Here is a tiny trained network, its code and every weight. The questions are about switching its units off for an input and a target symbol, where a switched-off unit gives its printed mean instead of its output.

import numpy as np


def w(rows, s, z=0):
    codes = np.array(rows[::2]) - 128.0
    scale = np.full(codes.shape[1], s)
    scale[-1] = z or s
    return codes * scale


def f(y):
    return np.maximum(y, 0)


def softmax(a):
    e = np.exp(a - a.max(-1, keepdims=True))
    return e / e.sum(-1, keepdims=True)


def log_softmax(a):
    a = a - a.max(-1, keepdims=True)
    return a - np.log(np.exp(a).sum(-1, keepdims=True))


def net(x, mask):
    ids = ['ΓΔΦΨΩβεζηθλξπσ'.index(c) for c in x.split()]
    T = len(ids)
    res = E[ids] + P[:T]
    r = res
    for j in range(2):
        rows = slice(3 * j, 3 * j + 3)
        q, k, v = (r @ M[0][rows].T for M in (Q, K, V))
        z = softmax(np.where(np.tri(T) > 0, q @ k.T / 3**0.5, -1e9)) @ v
        o = O[0][rows]
        res = res + np.where(mask[j], z, o[:, -1]) @ o[:, :-1]
    y = f(res @ A[0][:, :-1].T + A[0][:, -1])
    res = res + np.where(mask[2:6], y, B[0][:, -1]) @ B[0][:, :-1]
    return log_softmax(res[-1] @ U[:, :-1].T + U[:, -1])


Q, K, V, O, A, B = {}, {}, {}, {}, {}, {}
E = w([
[95,113,170,100,153,167,188],'Γ',
[130,152,105,138,124,149,140],'Δ',
[120,156,106,162,127,151,138],'Φ',
[99,120,67,97,68,159,155],'Ψ',
[121,156,109,156,132,151,133],'Ω',
[149,144,129,147,99,124,170],'β',
[55,95,114,159,44,141,164],'ε',
[64,101,168,116,113,157,130],'ζ',
[121,150,114,146,118,141,139],'η',
[121,149,104,156,130,152,137],'θ',
[160,61,33,169,165,116,95],'λ',
[118,153,109,157,132,151,133],'ξ',
[60,126,126,92,124,187,92],'π',
[92,80,73,152,92,166,4],'σ',
],0.022)
P = w([
[112,196,156,232,170,231,72],'0',
[62,174,74,137,186,70,128],'1',
[162,137,149,168,116,193,100],'2',
[47,169,59,129,172,99,167],'3',
[160,113,146,137,101,184,114],'4',
[33,158,50,116,162,109,185],'5',
[153,92,146,111,91,179,122],'6',
[19,143,41,104,158,120,198],'7',
[146,70,140,87,83,177,128],'8',
[10,122,40,91,155,131,211],'9',
[144,75,150,82,76,165,128],'10',
],0.013)
Q[0] = w([
[172,33,174,147,111,180,43],'head 0',
[204,32,118,177,110,92,3],'head 0',
[74,145,100,162,152,136,125],'head 0',
[79,133,81,114,190,125,161],'head 1',
[54,159,111,120,147,111,200],'head 1',
[67,167,60,154,100,111,177],'head 1',
],0.015)
K[0] = w([
[187,191,112,189,190,106,129],'head 0',
[189,130,88,239,178,62,46],'head 0',
[93,110,99,118,139,190,130],'head 0',
[109,39,118,119,181,157,134],'head 1',
[88,8,119,75,159,187,173],'head 1',
[86,20,79,94,92,178,133],'head 1',
],0.015)
V[0] = w([
[158,124,179,63,253,139,114],'head 0',
[184,165,145,132,92,81,210],'head 0',
[175,181,64,60,144,156,113],'head 0',
[140,107,22,135,72,140,103],'head 1',
[147,67,74,165,189,104,113],'head 1',
[97,184,139,116,54,120,85],'head 1',
],0.011)
O[0] = w([
[153,196,109,140,153,166,200,4],'head 0',
[185,54,111,117,166,95,140,13],'head 0',
[179,246,125,15,116,142,139,66],'head 0',
[137,177,89,197,130,138,24,175],'head 1',
[142,163,138,214,101,125,146,56],'head 1',
[85,86,78,112,143,214,53,130],'head 1',
],0.012,0.0034)
A[0] = w([
[114,214,89,49,180,81,177,114],'neuron 0',
[164,93,112,68,145,1,155,174],'neuron 1',
[219,85,176,109,120,88,152,2],'neuron 2',
[133,118,185,125,118,182,154,164],'neuron 3',
],0.011,0.0039)
B[0] = w([
[129,141,38,166,70,142,128,254],'neuron 0',
[140,128,96,125,247,147,109,209],'neuron 1',
[84,231,71,40,92,68,143,156],'neuron 2',
[169,92,104,128,131,95,59,239],'neuron 3',
],0.016,0.0068)
U = w([
[56,148,154,108,157,123,200,239],'Γ',
[128,156,123,140,124,93,145,121],'Δ',
[122,140,114,116,144,136,139,80],'Φ',
[122,168,101,49,124,57,107,155],'Ψ',
[173,119,121,92,48,123,150,239],'Ω',
[117,148,119,116,199,142,131,96],'β',
[110,111,96,126,129,97,124,2],'ε',
[119,145,113,110,132,121,141,91],'ζ',
[132,113,80,135,137,149,169,55],'η',
[118,142,116,115,142,131,144,86],'θ',
[125,143,115,115,139,136,141,82],'λ',
[118,143,114,114,139,133,143,74],'ξ',
[210,98,130,158,133,254,115,235],'π',
[106,160,110,93,90,156,158,73],'σ',
],0.0096,0.008)

Each question gives the input, a string of symbols that net reads in full, and the target symbol t.
The units are the heads (3 rows each of Q, K, V and O) and the neurons (one row each of A and B). Each row of codes is followed by its name. A weight is (code - 128) times the scale printed after its matrix; where a second scale follows, it is the last column's (O, A, B and U).
mask holds one flag per unit, heads first, then neurons. A switched-off unit (its flag False) gives its mean, the last column of its rows in O or B, instead of its output. The means were averaged over made-up inputs and are rounded, as every weight is.
A unit's drop is (log p(t) with every unit on - log p(t) with that unit switched off) / (log p(t) with every unit on - log p(t) with every unit switched off).
The circuit of an input: a set's keep is (log p(t) with only the set's units on - log p(t) with every unit switched off) / (log p(t) with every unit on - log p(t) with every unit switched off). Starting from all 6 units, units are removed one at a time, each time the one whose removal leaves the highest keep (on an exact tie, the one counted first), for as long as the keep stays at least 0.8.
units of the circuit, in order: the units of the circuit, biggest drop first
top k neurons: the k neurons with the biggest drops, biggest first
drop of u: that unit's drop, to one decimal
input ζ ζ Γ β σ Δ, target π: units of the circuit, in order	(head 1)
input β π π θ, target σ: units of the circuit, in order	(head 0; neuron 0)
input π β π β ε β ζ θ, target Γ: units of the circuit, in order	(head 0; neuron 3; neuron 0)
input Γ β π Γ ξ Ω, target η: units of the circuit, in order	(neuron 0; head 1; head 0)
input ζ Ψ β π β η, target σ: units of the circuit, in order	(head 0; neuron 0)
input η β Γ β, target η: units of the circuit, in order	(neuron 0; head 1; head 0; neuron 1)
input η β β β Γ ζ ζ Ω, target Γ: units of the circuit, in order	(head 0; neuron 3; neuron 0)
input θ σ Δ Γ β β β λ Γ, target Ω: units of the circuit, in order	(head 1; head 0; neuron 3; neuron 1)
input β Γ β Γ Γ, target Ψ: units of the circuit, in order	(head 1; neuron 2)
input β η Γ ζ ε ζ Γ, target Ω: top 3 neurons	(neuron 3; neuron 1; neuron 2)
input Φ β β β β β β β, target β: top 2 neurons	(neuron 1; neuron 0)
input β Γ β η ζ ζ ε β λ Γ Ψ, target π: drop of neuron 2	0.3
input λ ξ ξ ε Δ Φ Γ η β η, target η: drop of head 1	0.5
input ζ β Δ Γ Γ ε, target ε: drop of head 0	1.0
input β ζ Γ β ζ β Γ σ λ Δ, target Δ: units of the circuit, in order	(head 1)
